How the points are linked:
state | ψ θ η ε
FF | JR ZR BG ZG
FG | LG QR LM TD
PQ | BC CQ BP JQ
PN | FT ZB DZ PJ
RM | NC FG HN ZF
JQ | PQ DQ BC RT
RQ | NF HR LL NH
BT | BQ MJ PZ DC
BF | DT HS GP SJ
JZ | QP JR JJ JG
JG | JZ FF QP BZ
DZ | GM RT HG FT
HS | RR QJ NS PC
ML | LJ DZ NH NG
BZ | JG ZG JZ GP
LG | LM BH HB FG
HB | PM CD RD LM
QJ | DS FQ GN LL
BG | DH GQ SJ JR
LJ | NH GM RQ ML
RR | NS DS ZG HS
TG | QM BT ZB SM
QP | JJ BG NL JZ
TD | FG NL LG MS
PZ | FL ZF CF BQ
PC | HS LL RR CR
NC | HN LG MF RM
PJ | PN QM FT MM
ZR | GR LJ GQ JH
MM | PJ TG PN BP
FL | CF RM DQ PZ
HN | MF LM SF NC
BC | BP BD MM PQ
HG | HR PQ FJ GM
DS | GN HZ JH QJ
SZ | MS QP TD DG
JR | BG GR DH FF
QR | BH BF NT NL
CF | DQ NC CQ FL
GG | FQ MM HZ FJ
TC | RT FL JQ ZB
BD | SM SF TG CQ
CQ | BD MF SM DQ
FT | DZ TC GM PN
SJ | BF PC DT DH
NG | ML FT LJ HZ
NS | ZG GN FF RR
GN | JH NG ZR DS
GM | HG JQ HR DZ
MJ | FD SZ ZF RD
CR | PC NF HS GQ
NF | LL FJ QJ RQ
LL | QJ GG DS NF
JH | ZR ML GR GN
ZB | TC PZ RT QM
HR | FJ BC GG HG
ZG | FF JH JR NS
JJ | NL DH QR QP
DQ | CQ HN BD CF
FD | ZF MS RM MJ
QM | ZB BQ TC TG
MF | SF HB DC HN
GP | BZ NS JG DT
BP | MM SM PJ BC
DT | GP RR BZ BF
RD | MJ DG FD PM
GQ | CR RQ PC GR
BN | DG JG SZ CD
BH | NT DT CD QR
NL | QR SJ BH JJ
DC | BT RD BQ SF
PM | RD BN MJ HB
FJ | GG BP FQ HR
HZ | NG PN ML FQ
GR | GQ NH CR ZR
DG | SZ JZ MS BN
NT | CD GP BN BH
CD | BN BZ DG NT
ZF | RM TD NC FD
SM | TG DC QM BD
FQ | HZ PJ NG GG
SF | DC PM BT MF
DH | SJ CR BF BG
LM | HB NT PM LG
MS | TD JJ FG SZ
NH | RQ HG NF LJ
RT | JQ CF PQ TC
BQ | PZ FD FL BT

In the rows, 457 means zero.

The rows follow the links: the fewer symbols apart two points are, the more alike their rows tend to be.

Each row is also shifted at random along 9 hidden directions that mean nothing.

Some points, each with a row of numbers:
LM: [ 184  416  410  328  517  353  487  351  473  442  394  456  425  473  534  341  455  390  520  404  517  467  591  557  409  461  450  470  408  498  476  426  543  362  311  271  458  382  559  483  455  421  441  389  427  417  419  670  453  586]
DQ: [ 547  429  475  354  412  455  366  481  245  442  367  499  382  513  521  315  466  437  547  411  541  431  587  592  397  417  517  405  406  531  442  401  440  355  339  362  483  410  551  523  438  505  406  346  381  561  411  493  505  475]
DS: [ 512  491  470  491  409  553  260  557  353  509  467  497  481  451  469  484  443  497  407  535  398  367  437  424  514  478  492  418  437  487  414  501  413  498  553  559  433  428  547  443  432  540  505  382  407  687  505  302  447  334]
BG: [ 181  486  410  398  427  416  505  502  556  434  428  515  480  474  483  487  442  432  471  438  492  464  537  485  428  491  398  502  425  429  478  444  525  433  492  369  443  399  497  478  427  440  539  397  419  407  475  554  453  458]
MF: [ 465  403  409  279  619  357  381  348  601  442  418  444  416  460  576  304  516  551  476  505  369  533  556  528  445  493  519  470  364  429  497  500  532  330  539  431  482  369  488  294  480  383  423  354  418  416  404  464  407  670]
NT: [ 346  455  429  480  497  580  440  391  722  507  528  472  444  459  517  470  407  586  424  481  492  467  354  447  450  527  445  476  517  406  442  489  527  454  614  498  494  638  402  424  428  358  471  412  353  413  425  500  452  473]
TC: [ 450  450  481  378  458  469  456  325  256  473  438  418  428  443  403  372  465  443  512  475  489  526  508  552  493  367  505  370  471  586  447  410  409  434  103  443  458  487  627  462  488  530  416  448  466  503  455  566  456  414]
GP: [ 375  466  445  487  379  487  434  628  319  424  470  481  499  387  429  517  412  402  427  519  385  463  468  437  459  421  444  426  426  438  454  428  503  494  412  569  386  417  592  453  387  499  545  369  510  514  457  311  470  323]
CF: [ 623  456  508  573  391  588  567  421  453  440  538  424  416  422  350  525  432  428  492  524  387  487  362  422  475  438  484  373  480  521  453  368  410  512  330  642  496  597  528  430  458  447  421  496  545  340  417  389  552  353]
HB: [ 431  416  426  489  553  322  360  463  396  411  379  418  447  453  546  403  454  408  457  440  380  383  476  425  381  512  480  467  419  458  463  470  518  413  539  515  474  417  409  425  488  419  422  418  476  501  390  276  461  613]
SM: [ 479  459  508  491  474  619  409  406  567  584  548  414  412  487  491  495  429  522  456  472  608  313  304  464  538  463  486  385  549  467  340  442  376  504  550  327  514  542  379  543  509  446  376  539  368  581  477  623  464  405]
NH: [ 481  502  452  389  493  472  378  378  484  539  456  461  471  486  481  442  464  528  444  452  538  424  455  486  517  457  454  450  492  487  419  506  412  465  446  342  454  445  458  481  502  509  465  477  375  584  516  598  386  449]
CR: [ 405  485  431  452  419  497  458  299  491  460  419  525  450  508  441  390  443  501  484  397  501  535  518  502  408  496  435  501  489  547  510  485  481  415  331  482  477  611  518  474  423  466  487  406  366  404  454  559  462  464]
BQ: [ 509  432  493  341  440  501  548  519  375  475  529  422  437  394  408  442  461  461  472  509  449  538  467  521  522  319  481  398  407  429  444  399  425  470  266  391  417  364  569  434  425  453  442  451  548  439  469  557  459  358]
FL: [ 408  453  498  436  426  562  488  481  413  482  526  421  421  422  404  484  442  475  479  535  425  470  407  483  509  391  492  372  441  491  422  386  411  488  327  520  482  479  563  428  451  447  435  435  502  465  454  455  509  343]
FQ: [ 206  507  426  354  521  372  362  305  481  452  343  476  435  545  489  383  503  550  505  431  466  485  546  525  421  511  467  477  444  553  481  477  439  381  413  473  549  494  457  399  533  460  460  392  338  489  467  463  443  563]
SJ: [ 385  483  431  463  420  497  358  448  274  469  421  478  474  432  456  418  385  485  451  453  480  482  470  501  419  426  454  422  497  530  451  457  498  452  265  553  430  583  585  488  418  507  512  342  401  578  435  393  446  372]
TG: [ 323  457  479  464  451  471  420  410  374  443  397  437  416  515  466  428  469  498  510  425  572  450  434  521  418  455  487  410  536  509  419  406  425  417  417  475  540  587  384  504  517  475  400  460  361  484  418  432  491  479]
ZF: [ 381  408  454  359  484  398  554  562  460  424  483  419  468  406  472  456  480  433  452  474  498  526  478  500  482  375  455  450  442  337  448  426  501  436  464  330  406  328  430  452  447  434  453  479  514  388  446  530  422  478]
QR: [ 528  428  430  486  473  327  663  471  503  371  463  436  505  403  401  478  463  390  431  391  420  602  475  410  404  421  392  552  461  356  548  472  528  469  411  459  393  443  357  442  424  399  479  543  592  216  435  462  430  525]
DT: [ -90  500  418  406  428  520  566  385  504  448  486  445  495  413  377  515  409  531  453  493  532  627  423  524  469  404  403  432  557  471  464  408  527  472  213  532  458  654  560  439  443  442  550  404  404  359  461  559  440  341]
FF: [ 369  498  450  489  400  441  532  570  435  442  461  473  506  445  420  544  421  453  427  404  520  477  425  435  433  422  383  503  502  390  459  454  469  510  463  436  425  480  371  526  430  456  520  486  471  434  483  450  443  373]
BC: [ 652  450  501  493  412  514  446  499  382  448  460  453  446  478  431  465  485  497  464  457  534  480  410  477  468  427  493  418  528  438  428  442  397  458  506  485  475  525  368  490  479  509  416  510  420  471  447  400  464  417]
CQ: [ 314  477  482  366  437  487  635  473  450  429  527  400  452  387  336  526  466  478  491  548  418  610  437  508  522  338  454  375  446  453  460  351  429  488  210  517  461  455  569  379  474  445  479  469  563  319  464  508  478  337]
PN: [ 465  463  482  433  437  436  540  506  544  423  475  465  461  474  408  510  528  444  468  492  410  492  482  438  501  461  461  473  410  415  478  441  407  464  556  444  473  344  417  406  478  461  455  516  510  358  496  458  474  457]
NS: [ 572  481  430  491  449  417  388  465  452  455  405  511  467  495  503  434  436  459  447  388  453  411  496  432  392  514  431  522  442  467  484  510  479  443  538  461  452  468  414  487  432  455  485  419  416  503  457  404  449  496]

From each start, follow one symbol. Which point do you reach?
Answers are names.
[ 248  459  462  411  419  456  392  378  455  425  336  524  403  597  502  365  519  522  535  372  602  475  549  563  384  516  481  488  496  512  466  447  433  345  527  405  563  552  365  507  491  476  415  416  268  448  438  499  499  544]
η
GM
[ 648  480  406  480  495  428  466  332  527  449  444  475  475  437  465  427  416  481  450  438  410  517  472  440  411  503  431  483  476  492  509  497  526  443  389  532  434  562  497  418  446  441  499  424  454  394  425  461  419  515]
θ
CR
[ 768  518  462  413  397  542  554  466  615  459  496  513  466  481  428  510  458  582  475  450  594  570  429  509  474  445  426  444  549  386  455  447  442  450  532  404  456  565  366  473  467  488  505  490  371  355  469  584  414  395]
ψ
LJ
[ 358  435  395  417  507  400  472  399  654  423  426  499  465  479  538  406  465  489  453  428  472  515  516  475  402  539  435  532  450  398  507  501  571  383  600  410  452  476  410  421  435  397  488  407  388  344  423  515  424  596]
η
NL
[ 179  482  421  398  466  360  455  454  597  423  387  513  485  526  491  470  527  452  465  439  479  456  560  464  457  541  426  533  425  428  486  490  481  410  633  361  475  344  403  440  487  470  504  457  387  415  507  516  431  550]
θ
FQ
[ 253  485  454  528  447  411  386  509  399  468  407  470  491  501  466  491  454  455  416  383  474  376  436  400  421  490  417  536  476  451  455  513  434  494  556  466  476  464  332  519  459  454  473  483  425  547  498  362  455  455]
ε
CR
[ 549  493  444  576  472  572  375  331  560  554  506  462  460  465  480  483  375  508  417  438  489  354  337  395  459  530  437  459  541  521  424  513  458  515  482  502  473  648  447  506  455  440  461  467  384  550  461  499  447  430]
η
DH
[ 670  397  469  636  460  535  418  356  500  469  492  440  413  455  497  438  418  346  473  474  411  320  393  384  436  561  503  412  472  539  438  443  483  464  512  532  476  552  507  488  451  442  380  480  474  451  384  425  530  519]
ψ
FD
[ 389  458  490  432  500  397  430  487  401  467  439  414  469  479  440  468  521  490  434  448  472  450  431  444  496  420  473  473  467  423  438  485  379  476  521  423  480  383  329  447  517  473  416  541  468  511  502  409  428  481]
ψ
PN
[ 389  431  424  484  508  512  316  294  501  509  440  475  395  478  554  349  397  431  488  467  392  335  487  466  413  558  494  434  403  596  453  466  518  409  404  496  499  531  628  446  431  407  425  327  393  549  399  488  510  537]
ψ
TD
[ 116  476  446  489  382  437  575  634  490  423  475  469  515  436  427  593  435  385  428  438  532  440  434  427  460  439  376  496  487  352  440  420  496  512  536  374  416  393  393  542  429  452  534  496  486  404  496  494  459  371]
ψ
DT
[ 466  424  483  472  447  417  491  347  432  449  415  456  426  519  453  404  514  356  514  407  515  411  523  479  463  488  481  460  453  531  461  440  412  422  412  332  483  400  457  517  501  499  381  539  454  422  465  601  487  540]
θ
CQ
[ 503  424  460  520  369  445  594  576  447  396  444  487  446  472  474  480  423  361  491  350  590  448  463  473  362  446  407  493  495  378  461  397  513  439  508  346  442  486  346  597  404  425  451  489  465  334  403  517  508  461]
ψ
FG
[ 294  410  481  548  481  558  443  408  535  502  513  404  431  461  483  478  436  469  441  467  544  385  323  438  478  484  482  423  552  446  392  443  457  481  544  452  502  591  372  507  479  415  384  518  406  473  425  489  485  469]
ψ
NC
[ 415  462  456  481  399  444  619  502  249  429  520  403  530  322  305  522  405  365  416  484  401  602  437  434  493  305  409  434  482  458  491  423  478  551   80  540  338  466  608  466  402  500  526  498  640  387  479  461  430  287]
θ
ZG
[ 207  492  462  490  483  427  526  338  719  509  474  461  453  538  452  541  505  374  479  437  466  304  461  388  521  576  415  510  421  507  445  464  397  498  596  285  521  339  411  489  535  431  432  584  458  407  543  681  484  528]
ψ
NG
[ 632  450  489  450  489  393  558  571  518  431  510  402  489  419  413  552  522  435  428  510  411  474  409  399  535  416  459  451  440  340  446  447  406  507  598  418  430  293  337  407  511  464  440  590  575  385  496  419  421  465]
θ
DQ
[ 295  395  436  282  583  484  283  413  593  560  476  452  406  476  633  329  475  518  456  516  491  346  508  538  523  491  527  430  375  436  393  500  495  374  608  233  465  296  541  423  459  416  407  357  347  632  460  642  412  573]
θ
LG
